Look-ups in named tables: a row name and a column name give one cell, copied from the table.

luk
          lum  bizerol  gumet  buroni
bizori   3442     5839   7035    5543
getotuz  4835     4535   6013    3825
lak      4724     8159   5886    3959
muvamup  1870     6046   7596    5830
ditoni   2890     4643   7189    6082
zafo     3775     6172   8482    5368
pav      6469     6040   6468    5157
bim      7495     5526   1452    4041
poz      6888     5628   4091    5522

What is the lum of bim in luk?
7495
What is the gumet of muvamup in luk?
7596
What is the lum of lak in luk?
4724
What is the lum of ditoni in luk?
2890
What is the buroni of pav in luk?
5157
What is the lum of pav in luk?
6469
What is the bizerol of ditoni in luk?
4643
What is the buroni of ditoni in luk?
6082
What is the bizerol of poz in luk?
5628
What is the lum of poz in luk?
6888

pavabiv.tsv
	pafuro	tete	tum	tazes	segu	nerag	rubi	meda
ris	0.63	0.84	0.74	0.59	0.68	0.55	0.62	0.74
getati	0.41	0.65	0.67	0.38	0.47	0.35	0.51	0.55
gigiro	0.11	0.19	0.54	0.54	0.39	0.28	0.46	0.04
ribat	0.67	0.70	0.54	0.68	0.73	0.62	0.48	0.66

gigiro, nerag -> 0.28
gigiro, tum -> 0.54
gigiro, segu -> 0.39
gigiro, meda -> 0.04
ribat, tete -> 0.70
getati, segu -> 0.47
getati, rubi -> 0.51
gigiro, rubi -> 0.46
ris, nerag -> 0.55
ribat, segu -> 0.73
ribat, pafuro -> 0.67
ris, pafuro -> 0.63
ris, rubi -> 0.62
getati, tete -> 0.65
ribat, tazes -> 0.68

vasired:
,tesize,dat,kagisuf,ran,zosopek,suze,tuverag
mugase,706,448,284,198,949,978,733
lud,890,679,770,703,622,597,558
rumep,767,660,610,610,592,809,612
pigam,661,636,687,663,712,707,658
demug,628,666,712,691,754,774,633
papop,750,681,722,612,543,713,607
zanel,636,679,650,666,668,653,781

What is the tesize of pigam in vasired?
661
What is the kagisuf of mugase in vasired?
284
What is the ran of zanel in vasired?
666
What is the tesize of mugase in vasired?
706
What is the suze of zanel in vasired?
653
What is the tesize of rumep in vasired?
767
What is the tuverag of rumep in vasired?
612
What is the tesize of lud in vasired?
890
What is the ran of papop in vasired?
612
What is the kagisuf of lud in vasired?
770
What is the ran of mugase in vasired?
198
What is the dat of zanel in vasired?
679
What is the tuverag of zanel in vasired?
781
What is the kagisuf of demug in vasired?
712
Row with the largest tuverag: zanel

Table bizas
,von,nidi
rizufop,60329,55599
rar,73620,60355
pof,32122,76652
bizuda,27464,79122
mav,6904,92878

What is the nidi of rar in bizas? 60355
What is the nidi of mav in bizas? 92878
What is the von of pof in bizas? 32122
What is the von of rizufop in bizas? 60329
What is the nidi of bizuda in bizas? 79122
What is the nidi of pof in bizas? 76652
What is the von of bizuda in bizas? 27464
What is the von of mav in bizas? 6904
What is the von of rar in bizas? 73620
What is the nidi of rizufop in bizas? 55599

Table baf
	fof	zikiro	nul	dunito	kotani	soletug	bovib	veb
zana	61.2	49.8	53.7	31.9	1.1	83.9	12.0	64.4
sisunem	53.8	60.7	59.5	50.6	28.1	64.4	51.4	55.2
rin	56.9	61.3	54.9	52.6	47.5	58.4	60.8	58.4
dazom	61.9	38.3	81.0	52.4	55.6	33.7	50.2	50.8
tuz	34.6	80.0	51.9	54.5	43.5	47.2	42.9	60.1
fuv	53.8	65.9	54.2	60.1	47.2	56.4	54.0	67.0
lafer	81.2	18.0	57.6	63.7	60.1	32.7	44.6	12.5
vap	87.7	46.1	71.9	16.0	54.4	32.5	59.8	38.8
vif	91.8	81.9	61.7	68.4	12.9	30.9	53.4	79.2
pel	55.7	54.9	48.6	54.9	25.2	74.7	33.9	30.2

bovib of vap = 59.8
bovib of zana = 12.0
bovib of tuz = 42.9
veb of pel = 30.2
bovib of fuv = 54.0
kotani of fuv = 47.2
dunito of fuv = 60.1
nul of vap = 71.9
veb of vif = 79.2
veb of vap = 38.8
fof of pel = 55.7
soletug of dazom = 33.7

Table todisi
,kunudi,pep,fori,zanib,vog,tad,miz,mar,ruvetu,fivag
zuvuzo,147,180,144,188,200,129,173,177,165,191
tef,50,195,201,193,131,103,160,186,171,177
getabib,111,173,186,162,191,120,194,140,166,166
dok,131,183,172,209,172,112,148,165,117,185
pogi,109,193,176,165,181,94,153,207,163,185
vom,127,171,163,203,194,135,168,167,146,185
keleset,122,157,184,178,187,136,174,165,160,177
potugi,128,195,137,204,188,131,167,183,166,191
letaget,103,203,146,224,201,126,205,178,187,237
ruvimo,137,164,157,178,182,109,155,198,158,180
mufe,142,185,151,171,206,101,183,213,146,174
ped,147,162,162,192,186,120,172,183,180,208
tegaton,124,177,168,178,164,121,182,155,171,172
sop,102,105,158,217,196,141,171,201,139,152

What is the fori of tegaton in todisi?
168
What is the fivag of zuvuzo in todisi?
191
What is the vog of potugi in todisi?
188
What is the mar of getabib in todisi?
140
What is the miz of tegaton in todisi?
182
What is the zanib of keleset in todisi?
178
What is the fori of getabib in todisi?
186
What is the fori of letaget in todisi?
146
What is the pep of vom in todisi?
171
What is the pep of sop in todisi?
105
What is the fori of ped in todisi?
162
What is the kunudi of keleset in todisi?
122
What is the miz of getabib in todisi?
194

zutu
|  | sot | sos | zed | rom | kud | mipib | gid | zupagar | sopemi | peguki |
|---|---|---|---|---|---|---|---|---|---|---|
| gidado | 0.872 | 1.356 | 1.616 | 1.091 | 0.941 | 1.437 | 0.928 | 1.639 | 0.965 | 2.185 |
| sig | 1.306 | 1.130 | 1.623 | 1.402 | 1.426 | 1.277 | 1.110 | 0.992 | 0.794 | 1.377 |
| biz | -3.267 | -6.360 | 4.237 | 4.420 | 1.374 | -5.795 | 0.178 | 4.363 | 7.621 | -2.846 |
| puz | 2.863 | 0.513 | -0.203 | -3.190 | -2.690 | -0.436 | 0.143 | 3.514 | 1.058 | 3.156 |
| bute | 1.003 | 1.224 | 1.097 | 1.308 | 1.388 | 0.967 | 1.676 | 1.189 | 1.132 | 0.975 |
| fazilim | 1.529 | 1.578 | 1.318 | 1.312 | 1.073 | 0.889 | 1.604 | 1.052 | 1.509 | 1.199 |
| vizo | 3.168 | 0.795 | -0.484 | -3.993 | -3.521 | -0.775 | -0.599 | 3.039 | 0.538 | 3.949 |
| dumuzek | 1.407 | 1.101 | 0.731 | 1.136 | 1.430 | 1.240 | 1.100 | 1.011 | 1.383 | 1.145 |
| lasaso | 0.636 | 0.625 | 4.553 | 7.079 | 5.682 | 6.274 | 4.207 | -0.874 | 3.803 | -1.958 |
| fuseli | 1.524 | 1.449 | 1.168 | 1.270 | 0.965 | 1.145 | 1.766 | 1.354 | 1.509 | 1.186 |
| kuretav | -1.003 | -4.699 | 7.723 | 0.348 | 2.719 | 3.070 | 2.873 | -2.478 | 7.413 | 1.761 |
| kapon | 1.900 | 3.860 | 1.199 | 2.864 | -0.566 | 5.492 | 0.218 | -1.053 | 0.306 | 2.490 |
| nozezab | 0.185 | -5.301 | 6.835 | 1.160 | 5.774 | 4.145 | 5.181 | -0.352 | 7.692 | -0.620 |

zed of gidado: 1.616
gid of fazilim: 1.604
rom of kapon: 2.864
rom of fazilim: 1.312
kud of vizo: -3.521
zupagar of lasaso: -0.874
rom of lasaso: 7.079
sos of kapon: 3.860
gid of fuseli: 1.766
zed of dumuzek: 0.731
sot of biz: -3.267
sos of bute: 1.224

